Here is a tiny trained network, its code and every weight. The questions are about switching its units off for an input and a class, where a switched-off unit gives its printed mean instead of its output.

import numpy as np


def w(rows, s, z=0):
    codes = np.array(rows[::2]) - 128.0
    scale = np.full(codes.shape[1], s)
    scale[-1] = z or s
    return codes * scale


def f(y):
    return y / 2 * (1 + np.tanh(0.7978845608 * (y + 0.044715 * y**3)))


def log_softmax(a):
    a = a - a.max(-1, keepdims=True)
    return a - np.log(np.exp(a).sum(-1, keepdims=True))


def net(x, mask):
    res = np.array(x, float).reshape(1, 8) / 4 @ E
    y = f(res @ A[0][:, :-1].T + A[0][:, -1])
    res = res + np.where(mask, y, B[0][:, -1]) @ B[0][:, :-1]
    return log_softmax(res[-1] @ U[:, :-1].T + U[:, -1])


A, B = {}, {}
E = w([
[116,120,150,88,160,19,169],'x0',
[145,126,128,3,54,159,97],'x1',
[127,129,128,127,131,129,129],'x2',
[215,62,172,119,207,143,89],'x3',
[125,130,128,126,131,130,129],'x4',
[204,176,201,134,97,165,241],'x5',
[191,217,140,138,117,82,43],'x6',
[53,125,255,136,104,136,86],'x7',
],0.0081)
A[0] = w([
[97,158,111,97,103,123,137,84],'neuron 0',
[103,104,136,124,147,161,177,110],'neuron 1',
[93,109,95,140,140,109,92,74],'neuron 2',
[130,155,112,153,120,186,103,71],'neuron 3',
[125,123,149,140,103,111,111,77],'neuron 4',
[88,96,120,122,149,171,157,77],'neuron 5',
[95,144,83,142,64,114,136,114],'neuron 6',
[151,191,129,157,140,108,101,103],'neuron 7',
[155,135,71,120,130,128,147,39],'neuron 8',
[173,80,143,129,152,132,115,66],'neuron 9',
[103,112,103,133,137,108,99,83],'neuron 10',
[157,184,130,133,122,114,100,83],'neuron 11',
[96,116,105,134,132,118,92,74],'neuron 12',
[89,117,193,155,122,96,117,101],'neuron 13',
[164,157,117,127,135,139,184,129],'neuron 14',
[137,112,135,66,136,153,107,88],'neuron 15',
[125,129,146,83,142,40,168,75],'neuron 16',
[162,176,158,135,133,135,187,50],'neuron 17',
[119,149,142,255,181,114,159,5],'neuron 18',
[103,130,110,128,148,122,99,77],'neuron 19',
[124,141,139,125,146,118,125,70],'neuron 20',
[128,125,141,90,122,130,114,82],'neuron 21',
[114,119,115,124,141,114,108,76],'neuron 22',
[146,177,128,138,143,117,93,91],'neuron 23',
[148,153,187,167,94,142,189,118],'neuron 24',
[152,163,139,22,92,165,145,87],'neuron 25',
[168,75,148,106,163,146,103,66],'neuron 26',
[89,157,122,137,109,119,141,108],'neuron 27',
[166,122,72,132,148,106,151,86],'neuron 28',
[97,167,120,134,113,138,148,69],'neuron 29',
[150,143,66,121,155,138,156,54],'neuron 30',
[141,131,115,168,100,211,100,140],'neuron 31',
[144,167,129,131,127,115,96,67],'neuron 32',
[108,77,101,132,136,149,160,95],'neuron 33',
[78,112,204,129,131,142,113,95],'neuron 34',
[131,127,119,158,113,187,115,63],'neuron 35',
[113,114,97,90,123,123,87,75],'neuron 36',
[100,102,133,115,145,149,171,117],'neuron 37',
[87,140,207,138,124,146,100,22],'neuron 38',
[130,113,144,136,125,150,123,50],'neuron 39',
[161,139,151,129,103,133,170,49],'neuron 40',
[96,156,95,144,78,111,157,68],'neuron 41',
[85,176,108,111,122,135,149,91],'neuron 42',
[126,127,129,48,91,141,110,24],'neuron 43',
],0.015,0.014)
B[0] = w([
[166,125,142,168,148,118,150,154],'neuron 0',
[138,124,146,116,93,89,103,185],'neuron 1',
[110,86,156,98,131,202,88,176],'neuron 2',
[102,124,122,99,150,95,190,157],'neuron 3',
[134,110,120,111,108,141,167,121],'neuron 4',
[145,105,155,111,79,79,120,165],'neuron 5',
[175,153,169,157,175,133,120,218],'neuron 6',
[134,116,163,109,61,87,124,202],'neuron 7',
[144,152,80,110,83,178,143,137],'neuron 8',
[193,154,172,158,163,156,176,153],'neuron 9',
[108,90,148,103,132,189,113,159],'neuron 10',
[150,86,163,101,75,98,148,172],'neuron 11',
[123,98,157,112,135,167,109,159],'neuron 12',
[150,148,83,122,129,139,139,210],'neuron 13',
[122,117,122,118,137,156,74,205],'neuron 14',
[119,119,135,196,125,124,147,173],'neuron 15',
[79,138,120,74,188,95,194,191],'neuron 16',
[102,86,157,86,137,186,84,174],'neuron 17',
[81,51,73,233,120,117,159,216],'neuron 18',
[112,93,149,116,126,165,127,143],'neuron 19',
[128,97,139,102,91,161,225,111],'neuron 20',
[125,117,118,145,139,129,156,134],'neuron 21',
[117,75,126,112,130,169,141,128],'neuron 22',
[139,110,155,114,79,104,152,170],'neuron 23',
[117,109,131,98,147,156,64,252],'neuron 24',
[80,86,93,201,117,120,115,251],'neuron 25',
[169,154,173,175,155,152,156,173],'neuron 26',
[153,135,143,138,150,130,132,173],'neuron 27',
[143,175,86,113,102,164,135,173],'neuron 28',
[155,132,159,145,134,159,170,144],'neuron 29',
[149,173,94,99,80,169,155,152],'neuron 30',
[91,147,119,74,192,67,159,254],'neuron 31',
[159,83,139,107,80,117,174,141],'neuron 32',
[151,122,158,115,57,77,114,173],'neuron 33',
[176,190,73,108,98,152,143,222],'neuron 34',
[102,100,137,73,155,117,222,144],'neuron 35',
[99,87,139,125,118,170,108,166],'neuron 36',
[147,138,153,112,90,88,106,185],'neuron 37',
[150,166,73,111,96,192,154,170],'neuron 38',
[124,67,146,102,93,206,248,113],'neuron 39',
[97,81,145,108,152,171,117,146],'neuron 40',
[170,135,159,152,154,152,143,176],'neuron 41',
[181,132,156,153,150,134,144,164],'neuron 42',
[85,84,84,196,115,120,165,165],'neuron 43',
],0.013,0.0073)
U = w([
[61,71,64,254,125,121,163,98],'0',
[87,88,163,77,163,215,65,77],'1',
[162,218,24,99,85,183,166,97],'2',
[149,111,206,101,35,39,142,84],'3',
[189,181,221,206,223,148,168,99],'4',
[37,156,115,45,241,53,223,84],'5',
[109,172,112,153,163,91,73,251],'6',
[110,168,103,147,163,97,78,242],'7',
],0.0095,0.021)

Each question gives the input, the list of numbers given to net, and the class t.
The units are the neurons (one row each of A and B). Each row of codes is followed by its name. A weight is (code - 128) times the scale printed after its matrix; where a second scale follows, it is the last column's (A, B and U).
mask holds one flag per neuron, in row order. A switched-off neuron (its flag False) gives its mean, the last column of its row in B, instead of its output. The means were averaged over made-up inputs and are rounded, as every weight is.
A unit's drop is (log p(t) with every unit on - log p(t) with that unit switched off) / (log p(t) with every unit on - log p(t) with every unit switched off).
The circuit of an input: a set's keep is (log p(t) with only the set's units on - log p(t) with every unit switched off) / (log p(t) with every unit on - log p(t) with every unit switched off). Starting from the 12 units with the biggest drops (on a tie, the unit counted first), units are removed one at a time, each time the one whose removal leaves the highest keep (on an exact tie, the one counted first), for as long as the keep stays at least 0.8.
circuit, biggest first: the units of the circuit, biggest drop first
unit that matters most: the unit with the biggest drop
top k neurons: the k neurons with the biggest drops, biggest first
drop when u is switched off: that unit's drop, to one decimal
input [-7,-2,2,7,3,-2,-5,3], class 4: unit that matters most -> neuron 26
input [-1,-7,-5,6,8,1,0,-8], class 2: top 2 neurons -> [neuron 28; neuron 30]
input [8,1,-1,-7,-7,4,4,8], class 2: circuit, biggest first -> [neuron 34; neuron 38]
input [4,-2,0,5,4,1,2,-5], class 2: circuit, biggest first -> [neuron 28; neuron 25]
input [-8,0,4,1,-8,8,3,1], class 1: top 3 neurons -> [neuron 24; neuron 17; neuron 14]
input [4,-6,-6,-8,4,4,2,-2], class 4: circuit, biggest first -> [neuron 41; neuron 6]
input [-8,7,6,-6,2,-4,-8,-6], class 3: top 3 neurons -> [neuron 33; neuron 5; neuron 18]
input [-8,5,6,-2,8,-6,-6,5], class 5: top 2 neurons -> [neuron 31; neuron 35]
input [7,8,-8,8,-7,8,-2,6], class 0: top 3 neurons -> [neuron 25; neuron 43; neuron 15]
input [-6,8,4,-1,8,-5,7,7], class 0: circuit, biggest first -> [neuron 43; neuron 25]
input [-6,5,-2,-3,-4,-6,-8,5], class 3: circuit, biggest first -> [neuron 5; neuron 33]
input [3,-5,4,2,-7,-8,-7,2], class 1: top 2 neurons -> [neuron 2; neuron 10]
input [8,-7,4,2,-8,-1,7,0], class 5: top 2 neurons -> [neuron 16; neuron 25]
input [7,-6,-7,1,-6,-1,2,-7], class 2: circuit, biggest first -> [neuron 28]
input [-4,-5,0,3,4,8,2,1], class 1: top 2 neurons -> [neuron 17; neuron 24]
input [-6,5,1,4,-4,8,6,5], class 1: top 3 neurons -> [neuron 24; neuron 17; neuron 40]
input [8,-3,-2,0,4,4,-2,7], class 5: top 2 neurons -> [neuron 16; neuron 28]
input [-7,-3,-3,3,-6,7,-3,5], class 1: top 3 neurons -> [neuron 24; neuron 17; neuron 16]
input [8,4,-3,-5,-3,-2,-8,-7], class 3: top 3 neurons -> [neuron 33; neuron 37; neuron 31]
input [-7,6,-7,3,-1,3,-1,5], class 5: circuit, biggest first -> [neuron 31]
input [0,-2,-4,-5,0,-7,-8,4], class 3: circuit, biggest first -> [neuron 33; neuron 5]
input [-7,2,3,5,-4,2,-7,3], class 3: circuit, biggest first -> [neuron 5; neuron 33]
input [-8,-7,4,3,-7,-5,0,-7], class 5: circuit, biggest first -> [neuron 31; neuron 35]
input [7,5,3,-3,-7,7,1,1], class 1: drop when neuron 14 is switched off -> 0.2
